Below is a small trained network, with its code and all its weights. Each question gives an input and a target symbol and asks what happens when units are switched off, that is, made to give their printed mean instead of their output.

import numpy as np


def w(rows, s, z=0):
    codes = np.array(rows[::2]) - 128.0
    scale = np.full(codes.shape[1], s)
    scale[-1] = z or s
    return codes * scale


def f(y):
    return y / 2 * (1 + np.tanh(0.7978845608 * (y + 0.044715 * y**3)))


def softmax(a):
    e = np.exp(a - a.max(-1, keepdims=True))
    return e / e.sum(-1, keepdims=True)


def log_softmax(a):
    a = a - a.max(-1, keepdims=True)
    return a - np.log(np.exp(a).sum(-1, keepdims=True))


def net(x, mask):
    ids = ['αβδηλξπτψ'.index(c) for c in x.split()]
    T = len(ids)
    res = E[ids] + P[:T]
    r = res
    for j in range(3):
        rows = slice(3 * j, 3 * j + 3)
        q, k, v = (r @ M[0][rows].T for M in (Q, K, V))
        z = softmax(np.where(np.tri(T) > 0, q @ k.T / 3**0.5, -1e9)) @ v
        o = O[0][rows]
        res = res + np.where(mask[j], z, o[:, -1]) @ o[:, :-1]
    y = f(res @ A[0][:, :-1].T + A[0][:, -1])
    res = res + np.where(mask[3:15], y, B[0][:, -1]) @ B[0][:, :-1]
    return log_softmax(res[-1] @ U[:, :-1].T + U[:, -1])


Q, K, V, O, A, B = {}, {}, {}, {}, {}, {}
E = w([
[86,165,149,116],'α',
[134,128,143,79],'β',
[144,191,160,29],'δ',
[45,133,141,153],'η',
[75,104,130,133],'λ',
[210,197,176,144],'ξ',
[79,190,95,15],'π',
[31,114,69,10],'τ',
[125,36,104,59],'ψ',
],0.014)
P = w([
[148,158,2,150],'0',
[128,189,201,17],'1',
[103,139,201,67],'2',
[81,121,206,99],'3',
[85,116,210,103],'4',
[92,123,224,100],'5',
],0.0077)
Q[0] = w([
[169,147,85,163],'h0',
[105,118,18,249],'h0',
[52,111,226,172],'h0',
[148,83,113,70],'h1',
[112,156,185,44],'h1',
[30,187,128,200],'h1',
[1,252,90,19],'h2',
[114,33,201,159],'h2',
[57,172,121,96],'h2',
],0.0097)
K[0] = w([
[94,208,150,54],'h0',
[161,162,253,105],'h0',
[181,129,77,190],'h0',
[109,80,135,134],'h1',
[207,124,40,159],'h1',
[143,120,175,131],'h1',
[47,98,162,61],'h2',
[119,117,56,156],'h2',
[82,142,127,95],'h2',
],0.013)
V[0] = w([
[149,135,136,217],'h0',
[135,3,45,166],'h0',
[75,170,109,252],'h0',
[221,151,225,176],'h1',
[121,93,155,81],'h1',
[170,80,95,211],'h1',
[137,204,49,245],'h2',
[158,126,242,152],'h2',
[127,69,162,124],'h2',
],0.011)
O[0] = w([
[130,97,166,71,89],'h0',
[21,108,205,200,119],'h0',
[86,156,222,3,129],'h0',
[206,1,127,95,117],'h1',
[135,174,83,168,109],'h1',
[116,58,164,213,61],'h1',
[151,188,219,83,3],'h2',
[249,64,184,222,129],'h2',
[74,101,120,184,101],'h2',
],0.0083,0.0061)
A[0] = w([
[167,69,180,138,26],'n0',
[158,210,172,208,148],'n1',
[104,126,171,76,86],'n2',
[65,89,146,254,2],'n3',
[79,42,95,125,132],'n4',
[106,159,42,109,101],'n5',
[134,122,104,154,67],'n6',
[212,156,151,151,117],'n7',
[139,38,129,181,38],'n8',
[83,71,240,103,81],'n9',
[199,90,177,179,58],'n10',
[191,142,184,159,137],'n11',
],0.0094,0.009)
B[0] = w([
[82,206,136,189,157],'n0',
[67,83,107,21,228],'n1',
[246,166,201,152,179],'n2',
[187,65,83,1,203],'n3',
[146,114,219,96,229],'n4',
[185,59,185,118,254],'n5',
[122,219,174,78,112],'n6',
[87,52,48,107,240],'n7',
[95,179,99,37,142],'n8',
[220,167,103,214,184],'n9',
[55,112,131,210,197],'n10',
[55,8,121,111,235],'n11',
],0.0057,0.0056)
U = w([
[111,174,128,76,217],'α',
[73,116,121,219,224],'β',
[208,191,40,175,66],'δ',
[131,203,248,81,23],'η',
[29,157,255,203,95],'λ',
[175,78,167,134,146],'ξ',
[139,216,50,155,60],'π',
[50,199,122,217,124],'τ',
[5,117,101,73,10],'ψ',
],0.007,0.012)

Each question gives the input, a string of symbols that net reads in full, and the target symbol t.
The units are the heads (3 rows each of Q, K, V and O) and the neurons (one row each of A and B). Each row of codes is followed by its name. A weight is (code - 128) times the scale printed after its matrix; where a second scale follows, it is the last column's (O, A, B and U).
mask holds one flag per unit, heads first, then neurons. A switched-off unit (its flag False) gives its mean, the last column of its rows in O or B, instead of its output. The means were averaged over made-up inputs and are rounded, as every weight is.
A unit's drop is (log p(t) with every unit on - log p(t) with that unit switched off) / (log p(t) with every unit on - log p(t) with every unit switched off).
The circuit of an input: a set's keep is (log p(t) with only the set's units on - log p(t) with every unit switched off) / (log p(t) with every unit on - log p(t) with every unit switched off). Starting from the 12 units with the biggest drops (on a tie, the unit counted first), units are removed one at a time, each time the one whose removal leaves the highest keep (on an exact tie, the one counted first), for as long as the keep stays at least 0.8.
circuit, biggest first: the units of the circuit, biggest drop first
heads that matter: for each layer, one digit per head in row order, 1 if its drop is at least 0.15 and else 0, layers parted by /
drop when u is switched off: that unit's drop, to one decimal
input ξ ξ ψ ξ δ, target β: circuit, biggest first => h2
input ξ ξ α η π, target ξ: heads that matter => 010
input ψ α ξ ψ β, target ψ: heads that matter => 111
input ξ ξ ξ, target ξ: heads that matter => 110
input ψ ψ ξ α, target ψ: circuit, biggest first => n3, h0, h2, n8
input ξ η λ η ξ α, target ξ: heads that matter => 110
input ψ α τ ψ ξ β, target ψ: circuit, biggest first => n3, h0, h1, n1
input ψ τ λ, target ψ: circuit, biggest first => n3, h0, h2
input λ α λ, target λ: heads that matter => 100
input ψ λ λ, target ψ: circuit, biggest first => n3, h0, h1, n1
input ξ η η, target ξ: circuit, biggest first => h1, h0
input δ α π, target δ: heads that matter => 100
input ξ ξ λ ξ α, target ξ: drop when h1 is switched off => 0.7
input ξ τ ψ ξ, target β: drop when n4 is switched off => 0.1
input ξ ξ λ, target ξ: circuit, biggest first => h1
input ψ δ ξ ξ η ξ, target β: drop when n11 is switched off => 0.0
input ξ α ξ, target ξ: drop when h0 is switched off => 0.6
